Here is a tiny trained network, its code and every weight. The questions are about switching its units off for an input and a target symbol, where a switched-off unit gives its printed mean instead of its output.

import numpy as np


def w(rows, s, z=0):
    codes = np.array(rows[::2]) - 128.0
    scale = np.full(codes.shape[1], s)
    scale[-1] = z or s
    return codes * scale


def norm(h):
    return h / np.sqrt((h * h).mean(-1, keepdims=True) + 1e-5)


def f(y):
    return y / 2 * (1 + np.tanh(0.7978845608 * (y + 0.044715 * y**3)))


def softmax(a):
    e = np.exp(a - a.max(-1, keepdims=True))
    return e / e.sum(-1, keepdims=True)


def log_softmax(a):
    a = a - a.max(-1, keepdims=True)
    return a - np.log(np.exp(a).sum(-1, keepdims=True))


def net(x, mask):
    ids = ['Σβημτψ'.index(c) for c in x.split()]
    T = len(ids)
    res = E[ids] + P[:T]
    u = 0
    for l in range(2):
        q, k, v = (norm(res) @ M[l].T for M in (Q, K, V))
        z = softmax(np.where(np.tri(T) > 0, q @ k.T / 3**0.5, -1e9)) @ v
        res = res + np.where(mask[u], z, O[l][:, -1]) @ O[l][:, :-1]
        u += 1
        y = f(norm(res) @ A[l][:, :-1].T + A[l][:, -1])
        res = res + np.where(mask[u : u + 4], y, B[l][:, -1]) @ B[l][:, :-1]
        u += 4
    return log_softmax(norm(res)[-1] @ U[:, :-1].T + U[:, -1])


Q, K, V, O, A, B = {}, {}, {}, {}, {}, {}
E = w([
[76,94,116,55],'Σ',
[27,92,137,134],'β',
[58,98,168,85],'η',
[59,99,88,115],'μ',
[5,89,124,113],'τ',
[38,100,147,100],'ψ',
],0.003)
P = w([
[202,107,184,160],'0',
[100,224,149,126],'1',
[45,38,147,91],'2',
[141,60,92,189],'3',
[132,242,136,125],'4',
[94,77,148,64],'5',
[145,70,73,178],'6',
[166,253,128,124],'7',
[150,134,160,34],'8',
[152,82,63,172],'9',
],0.0046)
Q[0] = w([
[53,171,115,2],'0.h1',
[108,233,120,77],'0.h1',
[173,182,76,201],'0.h1',
],0.0086)
K[0] = w([
[216,231,113,167],'0.h1',
[207,133,203,229],'0.h1',
[117,3,167,208],'0.h1',
],0.0075)
V[0] = w([
[20,151,121,95],'0.h1',
[62,115,93,254],'0.h1',
[204,184,64,155],'0.h1',
],0.0045)
O[0] = w([
[153,184,151,125,240],'0.h1',
[156,134,132,2,136],'0.h1',
[51,36,146,119,2],'0.h1',
],0.0065,0.003)
A[0] = w([
[230,142,112,91,127],'0.n1',
[182,253,123,125,168],'0.n2',
[115,186,33,134,97],'0.n3',
[138,14,85,95,249],'0.n4',
],0.0043,0.0012)
B[0] = w([
[75,129,116,185,166],'0.n1',
[83,93,97,194,252],'0.n2',
[105,67,162,94,177],'0.n3',
[89,88,183,253,120],'0.n4',
],0.0055,0.0037)
Q[1] = w([
[150,1,165,162],'1.h1',
[148,191,71,134],'1.h1',
[62,142,173,100],'1.h1',
],0.0084)
K[1] = w([
[1,139,105,32],'1.h1',
[197,51,116,181],'1.h1',
[140,149,205,129],'1.h1',
],0.0096)
V[1] = w([
[120,121,254,127],'1.h1',
[159,36,42,151],'1.h1',
[163,121,130,70],'1.h1',
],0.0054)
O[1] = w([
[193,42,65,145,123],'1.h1',
[89,82,240,69,127],'1.h1',
[3,109,140,157,4],'1.h1',
],0.0059,0.0028)
A[1] = w([
[116,83,89,142,4],'1.n1',
[80,38,126,97,4],'1.n2',
[134,72,121,254,232],'1.n3',
[108,99,84,151,52],'1.n4',
],0.0074,0.0023)
B[1] = w([
[120,249,103,105,113],'1.n1',
[143,171,149,104,103],'1.n2',
[72,110,152,131,252],'1.n3',
[154,161,109,99,131],'1.n4',
],0.012,0.0038)
U = w([
[9,138,76,171,52],'Σ',
[120,61,208,185,254],'β',
[171,159,54,214,73],'η',
[144,237,174,106,153],'μ',
[144,63,191,38,84],'τ',
[173,106,72,130,107],'ψ',
],0.011,0.0031)

Each question gives the input, a string of symbols that net reads in full, and the target symbol t.
The units are the heads (3 rows each of Q, K, V and O) and the neurons (one row each of A and B). Each row of codes is followed by its name. A weight is (code - 128) times the scale printed after its matrix; where a second scale follows, it is the last column's (O, A, B and U).
mask holds one flag per unit, layer by layer, with each layer's heads first. A switched-off unit (its flag False) gives its mean, the last column of its rows in O or B, instead of its output. The means were averaged over made-up inputs and are rounded, as every weight is.
A unit's drop is (log p(t) with every unit on - log p(t) with that unit switched off) / (log p(t) with every unit on - log p(t) with every unit switched off).
The circuit of an input: a set's keep is (log p(t) with only the set's units on - log p(t) with every unit switched off) / (log p(t) with every unit on - log p(t) with every unit switched off). Starting from all 10 units, units are removed one at a time, each time the one whose removal leaves the highest keep (on an exact tie, the one counted first), for as long as the keep stays at least 0.8.
circuit, biggest first: the units of the circuit, biggest drop first
most important unit: the unit with the biggest drop
k most important neurons: the k neurons with the biggest drops, biggest first
k most important neurons of layer l: the k neurons of layer l with the biggest drops, biggest first
input τ μ τ Σ Σ τ Σ Σ β, target Σ: circuit, biggest first : 0.h1, 1.h1
input ψ ψ ψ, target ψ: most important unit : 1.h1
input Σ Σ μ τ τ μ τ Σ η, target Σ: circuit, biggest first : 0.h1, 1.h1, 1.n1
input μ Σ η η η ψ Σ, target Σ: 3 most important neurons : 1.n3, 0.n3, 1.n1
input Σ μ Σ τ Σ μ τ τ Σ Σ, target Σ: circuit, biggest first : 1.n3, 1.n1, 0.n4
input τ τ τ ψ η τ η η ψ, target η: circuit, biggest first : 1.h1, 0.h1, 1.n3, 0.n2
input μ μ τ, target μ: 2 most important neurons : 1.n2, 0.n4
input τ τ τ, target τ: circuit, biggest first : 0.n2, 1.n3
input τ ψ τ, target ψ: 2 most important neurons of layer 0 : 0.n2, 0.n1
input ψ β β η μ, target η: 2 most important neurons : 1.n3, 0.n4
input Σ τ Σ τ η μ, target η: 3 most important neurons : 0.n4, 0.n2, 1.n3
input β τ μ, target τ: 2 most important neurons of layer 0 : 0.n3, 0.n2
input ψ τ ψ, target τ: circuit, biggest first : 0.h1, 1.n3
input τ ψ Σ, target ψ: 3 most important neurons of layer 0 : 0.n2, 0.n4, 0.n1
input τ τ β τ μ β, target μ: 2 most important neurons : 1.n1, 0.n2
input μ ψ η τ τ τ η Σ ψ, target Σ: circuit, biggest first : 0.h1, 1.h1
input τ τ η ψ η Σ, target η: circuit, biggest first : 1.h1, 0.n2, 0.n4, 1.n3
input Σ τ Σ τ η, target β: circuit, biggest first : 0.h1, 1.h1, 1.n1
input β μ τ Σ β Σ ψ Σ μ, target Σ: circuit, biggest first : 1.h1, 0.h1
input Σ τ β β Σ Σ β ψ τ, target ψ: 4 most important neurons : 0.n2, 1.n3, 0.n4, 0.n3
